Below is a small trained network, with its code and all its weights. Each question gives an input and a target symbol and asks what happens when units are switched off, that is, made to give their printed mean instead of their output.

import numpy as np


def w(rows, s, z=0):
    codes = np.array(rows[::2]) - 128.0
    scale = np.full(codes.shape[1], s)
    scale[-1] = z or s
    return codes * scale


def f(y):
    return y / 2 * (1 + np.tanh(0.7978845608 * (y + 0.044715 * y**3)))


def softmax(a):
    e = np.exp(a - a.max(-1, keepdims=True))
    return e / e.sum(-1, keepdims=True)


def log_softmax(a):
    a = a - a.max(-1, keepdims=True)
    return a - np.log(np.exp(a).sum(-1, keepdims=True))


def net(x, mask):
    ids = ['αγεηθλμτψ'.index(c) for c in x.split()]
    T = len(ids)
    res = E[ids] + P[:T]
    r = res
    for j in range(3):
        rows = slice(2 * j, 2 * j + 2)
        q, k, v = (r @ M[0][rows].T for M in (Q, K, V))
        z = softmax(np.where(np.tri(T) > 0, q @ k.T / 2**0.5, -1e9)) @ v
        o = O[0][rows]
        res = res + np.where(mask[j], z, o[:, -1]) @ o[:, :-1]
    y = f(res @ A[0][:, :-1].T + A[0][:, -1])
    res = res + np.where(mask[3:27], y, B[0][:, -1]) @ B[0][:, :-1]
    return log_softmax(res[-1] @ U[:, :-1].T + U[:, -1])


Q, K, V, O, A, B = {}, {}, {}, {}, {}, {}
E = w([
[105,237,127,69,136,58,162,135],'α',
[139,231,150,144,144,119,203,169],'γ',
[26,92,106,206,206,188,93,3],'ε',
[239,195,108,129,117,170,203,138],'η',
[197,209,74,56,113,100,159,118],'θ',
[218,149,183,48,138,227,117,131],'λ',
[139,208,119,192,97,134,10,188],'μ',
[184,102,171,88,175,119,185,164],'τ',
[176,173,184,42,141,85,51,141],'ψ',
],0.012)
P = w([
[140,197,72,197,255,164,86,98],'0',
[141,204,82,186,221,161,99,97],'1',
[158,218,105,160,210,164,110,107],'2',
[160,222,111,144,192,154,117,115],'3',
[160,221,119,129,176,147,120,124],'4',
[159,213,125,119,159,141,128,132],'5',
[162,204,132,108,143,137,132,141],'6',
[161,194,139,100,128,131,136,150],'7',
[163,186,149,90,114,124,142,158],'8',
[165,169,150,79,98,117,150,165],'9',
[168,157,156,70,83,111,152,174],'10',
[167,141,162,60,67,105,159,181],'11',
[166,130,169,48,54,93,163,188],'12',
[176,141,183,45,48,107,162,205],'13',
],0.0086)
Q[0] = w([
[136,140,122,162,103,115,74,170],'H1',
[202,211,134,115,118,133,130,195],'H1',
[44,74,95,186,127,128,113,78],'H2',
[96,115,91,174,86,123,80,126],'H2',
[203,250,161,36,115,131,153,186],'H3',
[141,153,116,127,143,92,181,134],'H3',
],0.016)
K[0] = w([
[164,172,153,109,52,113,123,175],'H1',
[101,81,185,105,36,109,156,109],'H1',
[113,130,84,149,237,156,110,12],'H2',
[107,118,104,192,247,162,84,111],'H2',
[143,107,164,98,2,98,154,217],'H3',
[121,106,210,91,61,180,91,175],'H3',
],0.0086)
V[0] = w([
[91,133,105,189,148,158,53,120],'H1',
[110,150,61,78,118,106,174,70],'H1',
[78,145,182,185,162,106,94,159],'H2',
[148,127,108,201,108,233,122,150],'H2',
[110,169,74,137,52,129,2,141],'H3',
[103,157,29,165,112,70,221,127],'H3',
],0.0088)
O[0] = w([
[132,102,175,129,87,179,103,198,97],'H1',
[140,183,151,147,116,83,190,133,127],'H1',
[225,72,76,100,54,61,114,64,92],'H2',
[107,121,113,30,144,44,150,187,202],'H2',
[151,12,183,184,152,78,172,189,253],'H3',
[150,209,254,87,117,118,141,92,76],'H3',
],0.0089,0.003)
A[0] = w([
[148,140,128,113,129,147,140,128,181],'N1',
[127,51,111,167,132,106,161,149,123],'N2',
[51,140,157,124,207,124,153,128,173],'N3',
[143,100,128,86,80,70,106,157,157],'N4',
[196,131,119,128,128,147,159,122,211],'N5',
[98,164,129,164,134,176,113,148,252],'N6',
[164,142,126,137,86,148,130,24,222],'N7',
[65,157,4,123,133,149,141,117,98],'N8',
[99,125,106,167,170,144,182,127,209],'N9',
[124,86,116,184,193,99,94,115,163],'N10',
[125,141,138,193,168,179,164,94,114],'N11',
[134,143,87,105,144,84,150,123,160],'N12',
[140,75,178,102,180,165,161,138,109],'N13',
[47,151,147,116,193,146,150,115,100],'N14',
[159,142,126,167,146,179,153,84,66],'N15',
[141,130,94,215,112,92,136,120,109],'N16',
[119,128,104,178,129,154,122,149,223],'N17',
[136,150,145,85,129,145,137,119,192],'N18',
[111,129,156,112,108,140,158,178,190],'N19',
[102,108,150,111,187,173,93,90,130],'N20',
[152,144,184,168,88,147,110,127,200],'N21',
[128,123,48,160,132,119,111,106,135],'N22',
[167,124,188,144,118,131,172,145,159],'N23',
[166,146,111,130,126,179,133,70,40],'N24',
],0.013,0.0034)
B[0] = w([
[128,127,134,113,133,115,111,113,201],'N1',
[109,157,169,95,138,174,97,113,188],'N2',
[123,125,115,144,133,192,200,187,194],'N3',
[93,166,94,156,113,106,154,140,231],'N4',
[157,98,144,118,138,83,93,92,253],'N5',
[73,72,170,135,109,168,70,148,216],'N6',
[130,100,184,116,117,89,50,91,163],'N7',
[53,76,63,122,176,95,89,160,169],'N8',
[152,42,89,177,109,165,149,161,178],'N9',
[119,190,150,139,154,156,144,92,193],'N10',
[114,88,109,239,3,116,139,121,173],'N11',
[184,143,54,97,167,114,204,119,198],'N12',
[190,120,125,180,102,44,210,162,149],'N13',
[75,169,113,145,120,178,183,174,189],'N14',
[128,134,121,187,91,83,108,99,166],'N15',
[212,117,144,99,131,137,163,98,160],'N16',
[147,106,136,111,118,180,91,123,176],'N17',
[130,149,134,90,146,129,111,110,231],'N18',
[83,131,177,113,135,163,108,153,200],'N19',
[135,214,169,196,117,78,198,97,149],'N20',
[100,44,157,126,150,134,118,141,180],'N21',
[151,137,120,167,121,172,147,110,142],'N22',
[128,91,181,140,124,120,134,130,220],'N23',
[125,165,122,153,114,59,101,96,160],'N24',
],0.011,0.0058)
U = w([
[153,131,159,177,79,41,111,96,55],'α',
[201,178,149,61,186,123,104,50,124],'γ',
[79,52,194,66,145,198,51,139,255],'ε',
[118,236,114,68,148,170,191,154,85],'η',
[88,149,146,247,81,160,181,133,100],'θ',
[89,66,63,127,156,129,140,163,114],'λ',
[198,68,139,112,165,89,205,141,130],'μ',
[80,178,85,123,142,52,90,132,139],'τ',
[192,66,59,184,41,148,117,118,80],'ψ',
],0.011,0.0022)

Each question gives the input, a string of symbols that net reads in full, and the target symbol t.
The units are the heads (2 rows each of Q, K, V and O) and the neurons (one row each of A and B). Each row of codes is followed by its name. A weight is (code - 128) times the scale printed after its matrix; where a second scale follows, it is the last column's (O, A, B and U).
mask holds one flag per unit, heads first, then neurons. A switched-off unit (its flag False) gives its mean, the last column of its rows in O or B, instead of its output. The means were averaged over made-up inputs and are rounded, as every weight is.
A unit's drop is (log p(t) with every unit on - log p(t) with that unit switched off) / (log p(t) with every unit on - log p(t) with every unit switched off).
The circuit of an input: a set's keep is (log p(t) with only the set's units on - log p(t) with every unit switched off) / (log p(t) with every unit on - log p(t) with every unit switched off). Starting from the 12 units with the biggest drops (on a tie, the unit counted first), units are removed one at a time, each time the one whose removal leaves the highest keep (on an exact tie, the one counted first), for as long as the keep stays at least 0.8.
circuit, biggest first: the units of the circuit, biggest drop first
unit that matters most: the unit with the biggest drop
top k neurons: the k neurons with the biggest drops, biggest first
which heads matter: for each layer, one digit per head in row order, 1 if its drop is at least 0.15 and else 0, layers parted by /
drop when u is switched off: that unit's drop, to one decimal
input η λ μ θ ε μ η μ μ μ ψ ε η, target ε: which heads matter	011
input μ α α μ θ θ θ η μ η γ λ, target γ: which heads matter	101
input α θ θ, target θ: circuit, biggest first	(H2; N11)
input μ ε μ μ η τ μ λ μ, target η: which heads matter	011
input η η θ, target η: top neuron	(N14)
input η θ μ γ θ α μ ψ λ θ ε α, target ε: circuit, biggest first	(H2; N21; N6)
input θ ε α η μ, target ε: which heads matter	101
input θ θ λ μ γ, target μ: which heads matter	010
input μ μ ε λ η θ η γ ε μ α μ τ μ, target ψ: which heads matter	111
input θ η η θ ε μ μ α γ, target α: which heads matter	111
input μ λ η μ γ λ λ θ μ λ τ γ, target τ: top 3 neurons	(N8; N7; N24)
input η η μ η η μ λ α, target λ: which heads matter	011
input μ η θ η α μ μ η θ η θ η, target θ: which heads matter	110
input μ θ γ λ θ α μ ε, target θ: circuit, biggest first	(N20)
input μ γ η, target γ: which heads matter	011
input θ θ η ψ η μ θ θ ε θ α γ α τ, target α: which heads matter	111
input μ μ ε η, target ε: which heads matter	100
input γ ε λ μ ψ μ τ θ τ ε α η λ, target η: which heads matter	111
input θ η μ γ λ μ η η η, target η: which heads matter	111
input α μ μ η η θ ε η μ γ θ η, target θ: top 3 neurons	(N11; N14; N3)
input α μ γ, target μ: which heads matter	010
input γ μ γ η η μ λ λ μ θ, target μ: circuit, biggest first	(H3; N12)
input μ γ μ μ μ ψ μ, target γ: unit that matters most	H2
input μ ε ε ε μ η μ θ μ θ η α η, target α: top 2 neurons	(N11; N7)
input θ γ ψ η, target ψ: top 2 neurons	(N11; N9)
input λ μ τ θ μ μ μ η α η τ, target η: top 2 neurons	(N14; N3)
input λ λ θ μ ψ η η λ θ, target λ: top 2 neurons	(N8; N9)
input α τ η μ θ γ μ τ θ μ λ η, target λ: drop when H3 is switched off	0.9
input μ τ τ, target τ: drop when H3 is switched off	2.4
